Below are the code and all the weights of a small trained network. Each question names an input and a class and asks about switching units off, where a switched-off unit gives its printed mean instead of its output.

import numpy as np


def w(rows, s, z=0):
    codes = np.array(rows[::2]) - 128.0
    scale = np.full(codes.shape[1], s)
    scale[-1] = z or s
    return codes * scale


def f(y):
    return y / 2 * (1 + np.tanh(0.7978845608 * (y + 0.044715 * y**3)))


def log_softmax(a):
    a = a - a.max(-1, keepdims=True)
    return a - np.log(np.exp(a).sum(-1, keepdims=True))


def net(x, mask):
    res = np.array(x, float).reshape(1, 6) / 4 @ E
    y = f(res @ A[0][:, :-1].T + A[0][:, -1])
    res = res + np.where(mask, y, B[0][:, -1]) @ B[0][:, :-1]
    return log_softmax(res[-1] @ U[:, :-1].T + U[:, -1])


A, B = {}, {}
E = w([
[147,128,128,41,123,26],'x0',
[110,159,119,135,5,124],'x1',
[120,26,75,147,112,113],'x2',
[129,128,129,128,128,128],'x3',
[130,128,131,129,128,128],'x4',
[128,128,127,128,128,128],'x5',
],0.012)
A[0] = w([
[140,85,140,189,144,202,218],'n1',
[132,143,134,113,113,122,114],'n2',
[137,99,139,143,146,152,145],'n3',
[124,127,128,148,130,159,215],'n4',
[123,119,128,123,132,127,118],'n5',
[123,82,108,131,174,118,121],'n6',
[120,166,119,155,117,173,186],'n7',
[127,147,133,155,113,175,193],'n8',
[127,161,138,105,116,105,109],'n9',
[111,96,102,132,167,149,151],'n10',
[134,156,147,129,101,144,126],'n11',
[126,106,132,109,143,94,128],'n12',
[148,153,133,115,166,140,134],'n13',
[136,236,146,121,59,138,125],'n14',
[152,73,141,109,158,94,109],'n15',
[144,89,142,81,135,63,140],'n16',
[145,140,141,113,151,141,119],'n17',
[118,51,96,123,189,134,145],'n18',
[129,150,130,146,120,150,162],'n19',
[127,153,131,61,113,46,144],'n20',
[132,107,129,107,141,111,113],'n21',
[136,214,153,114,250,136,189],'n22',
[125,161,144,128,102,147,127],'n23',
[122,60,92,138,12,124,2],'n24',
[136,163,124,73,104,89,122],'n25',
[136,106,138,142,136,145,148],'n26',
],0.019,0.0063)
B[0] = w([
[29,181,22,128,97,176,231],'n1',
[126,145,109,121,128,110,141],'n2',
[102,144,83,136,125,142,158],'n3',
[82,169,143,114,123,157,173],'n4',
[145,121,121,130,123,133,129],'n5',
[185,163,112,119,149,153,177],'n6',
[131,159,209,127,125,187,188],'n7',
[117,154,200,120,132,187,187],'n8',
[120,148,81,122,121,86,159],'n9',
[137,137,54,145,129,163,172],'n10',
[161,161,147,128,123,146,157],'n11',
[179,115,158,147,141,120,162],'n12',
[95,86,126,125,119,120,162],'n13',
[184,252,126,134,162,134,224],'n14',
[212,125,177,122,150,138,180],'n15',
[231,97,182,147,159,114,206],'n16',
[109,102,128,140,122,117,147],'n17',
[197,158,54,129,162,182,207],'n18',
[124,146,172,128,129,156,158],'n19',
[142,132,27,124,127,23,228],'n20',
[164,115,152,135,143,127,150],'n21',
[16,21,164,124,69,75,251],'n22',
[154,161,152,137,141,147,161],'n23',
[15,13,167,128,90,86,208],'n24',
[114,166,57,121,124,50,191],'n25',
[111,138,101,120,125,143,148],'n26',
],0.034,0.019)
U = w([
[20,58,186,122,72,169,243],'0',
[152,221,13,128,166,120,177],'1',
[120,7,165,111,112,10,122],'2',
[252,139,157,141,226,136,11],'3',
[173,224,213,137,180,179,79],'4',
],0.0049,0.0011)

Each question gives the input, the list of numbers given to net, and the class t.
The units are the neurons (one row each of A and B). Each row of codes is followed by its name. A weight is (code - 128) times the scale printed after its matrix; where a second scale follows, it is the last column's (A, B and U).
mask holds one flag per neuron, in row order. A switched-off neuron (its flag False) gives its mean, the last column of its row in B, instead of its output. The means were averaged over made-up inputs and are rounded, as every weight is.
A unit's drop is (log p(t) with every unit on - log p(t) with that unit switched off) / (log p(t) with every unit on - log p(t) with every unit switched off).
The circuit of an input: a set's keep is (log p(t) with only the set's units on - log p(t) with every unit switched off) / (log p(t) with every unit on - log p(t) with every unit switched off). Starting from the 12 units with the biggest drops (on a tie, the unit counted first), units are removed one at a time, each time the one whose removal leaves the highest keep (on an exact tie, the one counted first), for as long as the keep stays at least 0.8.
units of the circuit, in order: the units of the circuit, biggest drop first
top k neurons: the k neurons with the biggest drops, biggest first
drop of u: that unit's drop, to one decimal
input [1,5,6,-3,-5,-8], class 2: units of the circuit, in order -> (n1)
input [1,0,1,1,0,-4], class 3: units of the circuit, in order -> (n22 n1)
input [6,0,-4,8,2,-8], class 2: top 2 neurons -> (n1 n18)
input [-5,1,-2,8,-1,5], class 4: top 2 neurons -> (n24 n22)
input [7,8,1,-1,3,-6], class 2: top 2 neurons -> (n24 n1)
input [-8,1,-6,-8,8,-2], class 4: top 2 neurons -> (n14 n24)
input [-4,7,1,8,2,-1], class 0: top 3 neurons -> (n24 n18 n16)
input [8,-5,1,-5,-8,-1], class 3: top 3 neurons -> (n24 n16 n15)
input [-8,7,0,-8,-3,5], class 4: top 2 neurons -> (n22 n14)
input [6,-8,1,5,-5,-1], class 3: top 2 neurons -> (n18 n24)
input [-2,-3,-6,3,4,-4], class 0: drop of n16 -> 0.0
input [-6,2,-1,-7,5,2], class 4: drop of n22 -> 0.4
input [7,8,5,-5,3,-8], class 2: drop of n24 -> 0.4
input [-6,6,1,-3,-8,0], class 0: units of the circuit, in order -> (n24)
